Below is a small trained network, with its code and all its weights. Each question gives an input and a target symbol and asks what happens when units are switched off, that is, made to give their printed mean instead of their output.

import numpy as np


def w(rows, s, z=0):
    codes = np.array(rows[::2]) - 128.0
    scale = np.full(codes.shape[1], s)
    scale[-1] = z or s
    return codes * scale


def norm(h):
    return h / np.sqrt((h * h).mean(-1, keepdims=True) + 1e-5)


def f(y):
    return np.maximum(y, 0)


def softmax(a):
    e = np.exp(a - a.max(-1, keepdims=True))
    return e / e.sum(-1, keepdims=True)


def log_softmax(a):
    a = a - a.max(-1, keepdims=True)
    return a - np.log(np.exp(a).sum(-1, keepdims=True))


def net(x, mask):
    ids = ['βζηθλπφ'.index(c) for c in x.split()]
    T = len(ids)
    res = E[ids] + P[:T]
    u = 0
    for l in range(2):
        q, k, v = (norm(res) @ M[l].T for M in (Q, K, V))
        z = softmax(np.where(np.tri(T) > 0, q @ k.T / 3**0.5, -1e9)) @ v
        res = res + np.where(mask[u], z, O[l][:, -1]) @ O[l][:, :-1]
        u += 1
        y = f(norm(res) @ A[l][:, :-1].T + A[l][:, -1])
        res = res + np.where(mask[u : u + 8], y, B[l][:, -1]) @ B[l][:, :-1]
        u += 8
    return log_softmax(norm(res)[-1] @ U[:, :-1].T + U[:, -1])


Q, K, V, O, A, B = {}, {}, {}, {}, {}, {}
E = w([
[171,172,241,160,218],'β',
[105,64,49,8,138],'ζ',
[119,208,121,138,220],'η',
[56,193,205,56,184],'θ',
[164,158,222,64,88],'λ',
[136,215,76,147,60],'π',
[210,84,97,137,48],'φ',
],0.018)
P = w([
[178,253,189,136,171],'0',
[194,204,148,172,110],'1',
[200,191,149,169,149],'2',
[191,184,126,171,97],'3',
[93,169,159,213,156],'4',
[157,150,124,159,127],'5',
[152,141,142,134,116],'6',
[164,155,136,115,129],'7',
[130,155,170,111,142],'8',
[141,151,127,107,109],'9',
[146,136,81,98,68],'10',
[157,153,127,80,97],'11',
[168,167,151,69,92],'12',
[105,164,243,82,98],'13',
],0.0055)
Q[0] = w([
[77,217,78,90,150],'L0H0',
[254,66,206,174,153],'L0H0',
[4,72,108,147,205],'L0H0',
],0.0084)
K[0] = w([
[162,176,193,130,87],'L0H0',
[75,129,31,73,177],'L0H0',
[149,254,156,150,148],'L0H0',
],0.0092)
V[0] = w([
[170,64,88,145,99],'L0H0',
[151,129,82,143,19],'L0H0',
[176,82,184,164,2],'L0H0',
],0.01)
O[0] = w([
[166,143,140,160,106,5],'L0H0',
[214,109,179,90,96,91],'L0H0',
[110,130,253,141,121,128],'L0H0',
],0.015,0.0024)
A[0] = w([
[188,35,111,225,128,242],'L0N0',
[171,155,140,103,171,97],'L0N1',
[146,169,96,173,61,158],'L0N2',
[142,168,158,84,120,157],'L0N3',
[170,122,141,157,253,168],'L0N4',
[110,104,133,89,182,3],'L0N5',
[121,166,128,64,143,169],'L0N6',
[138,94,99,69,115,92],'L0N7',
],0.011,0.0042)
B[0] = w([
[217,194,81,206,77,167],'L0N0',
[52,167,91,75,104,180],'L0N1',
[134,188,182,116,2,173],'L0N2',
[97,85,155,82,169,201],'L0N3',
[179,253,137,151,78,254],'L0N4',
[141,189,75,123,50,149],'L0N5',
[131,98,118,132,189,212],'L0N6',
[181,105,119,24,149,148],'L0N7',
],0.0093,0.0077)
Q[1] = w([
[108,161,83,185,198],'L1H0',
[131,254,86,116,130],'L1H0',
[173,77,37,223,134],'L1H0',
],0.0077)
K[1] = w([
[15,110,86,81,202],'L1H0',
[31,39,101,42,148],'L1H0',
[149,254,162,128,140],'L1H0',
],0.0085)
V[1] = w([
[142,125,85,209,218],'L1H0',
[215,171,2,215,125],'L1H0',
[193,31,125,215,80],'L1H0',
],0.0068)
O[1] = w([
[246,56,202,254,152,79],'L1H0',
[117,122,89,203,7,71],'L1H0',
[162,97,123,185,153,3],'L1H0',
],0.0089,0.0059)
A[1] = w([
[118,209,141,183,76,103],'L1N0',
[213,29,210,141,76,202],'L1N1',
[84,182,165,83,100,254],'L1N2',
[197,16,21,1,152,121],'L1N3',
[131,61,219,91,158,86],'L1N4',
[218,78,161,168,113,169],'L1N5',
[135,178,165,100,164,213],'L1N6',
[190,38,164,134,147,28],'L1N7',
],0.0099,0.0042)
B[1] = w([
[102,71,245,93,2,185],'L1N0',
[78,144,71,252,228,164],'L1N1',
[151,73,187,24,113,248],'L1N2',
[248,113,206,43,164,162],'L1N3',
[245,137,114,116,204,146],'L1N4',
[154,213,101,193,224,149],'L1N5',
[114,100,125,99,67,221],'L1N6',
[203,126,162,238,109,131],'L1N7',
],0.0073,0.012)
U = w([
[209,104,198,161,131,254],'β',
[185,41,99,44,218,148],'ζ',
[59,147,40,89,217,53],'η',
[68,34,74,76,145,42],'θ',
[137,69,149,2,37,189],'λ',
[81,117,197,151,80,24],'π',
[176,134,22,166,170,139],'φ',
],0.009,0.0047)

Each question gives the input, a string of symbols that net reads in full, and the target symbol t.
The units are the heads (3 rows each of Q, K, V and O) and the neurons (one row each of A and B). Each row of codes is followed by its name. A weight is (code - 128) times the scale printed after its matrix; where a second scale follows, it is the last column's (O, A, B and U).
mask holds one flag per unit, layer by layer, with each layer's heads first. A switched-off unit (its flag False) gives its mean, the last column of its rows in O or B, instead of its output. The means were averaged over made-up inputs and are rounded, as every weight is.
A unit's drop is (log p(t) with every unit on - log p(t) with that unit switched off) / (log p(t) with every unit on - log p(t) with every unit switched off).
The circuit of an input: a set's keep is (log p(t) with only the set's units on - log p(t) with every unit switched off) / (log p(t) with every unit on - log p(t) with every unit switched off). Starting from the 12 units with the biggest drops (on a tie, the unit counted first), units are removed one at a time, each time the one whose removal leaves the highest keep (on an exact tie, the one counted first), for as long as the keep stays at least 0.8.
circuit, biggest first: the units of the circuit, biggest drop first
k most important neurons: the k neurons with the biggest drops, biggest first
top k neurons in layer l: the k neurons of layer l with the biggest drops, biggest first
drop of u: that unit's drop, to one decimal
input β β β β, target π: circuit, biggest first	[L0H0, L1H0, L1N0, L1N3]
input β η η, target φ: circuit, biggest first	[L0H0, L1H0]
input η θ π η η β, target φ: circuit, biggest first	[L0H0, L1H0]
input λ θ φ λ, target β: circuit, biggest first	[L0H0, L1N1]
input φ β π β ζ θ φ, target φ: 2 most important neurons	[L0N0, L1N2]
input θ β η β β β β θ β π θ η λ, target ζ: top 3 neurons in layer 0	[L0N4, L0N6, L0N2]
input λ η β θ β β β θ, target η: 2 most important neurons	[L1N0, L0N4]
input η φ η β φ θ η β, target η: top 2 neurons in layer 0	[L0N2, L0N0]
input π ζ β η, target η: 2 most important neurons	[L0N2, L1N3]
input β ζ η, target η: top neuron in layer 0	[L0N0]
input π φ β π, target β: top 2 neurons in layer 1	[L1N1, L1N5]
input π θ ζ, target ζ: top 2 neurons in layer 1	[L1N3, L1N0]
input β β β θ θ φ β φ, target β: drop of L0H0	0.3
input π β β, target λ: drop of L0N4	0.2
input η θ β, target η: drop of L1N1	0.0
input β θ η η β η, target φ: top neuron in layer 1	[L1N2]
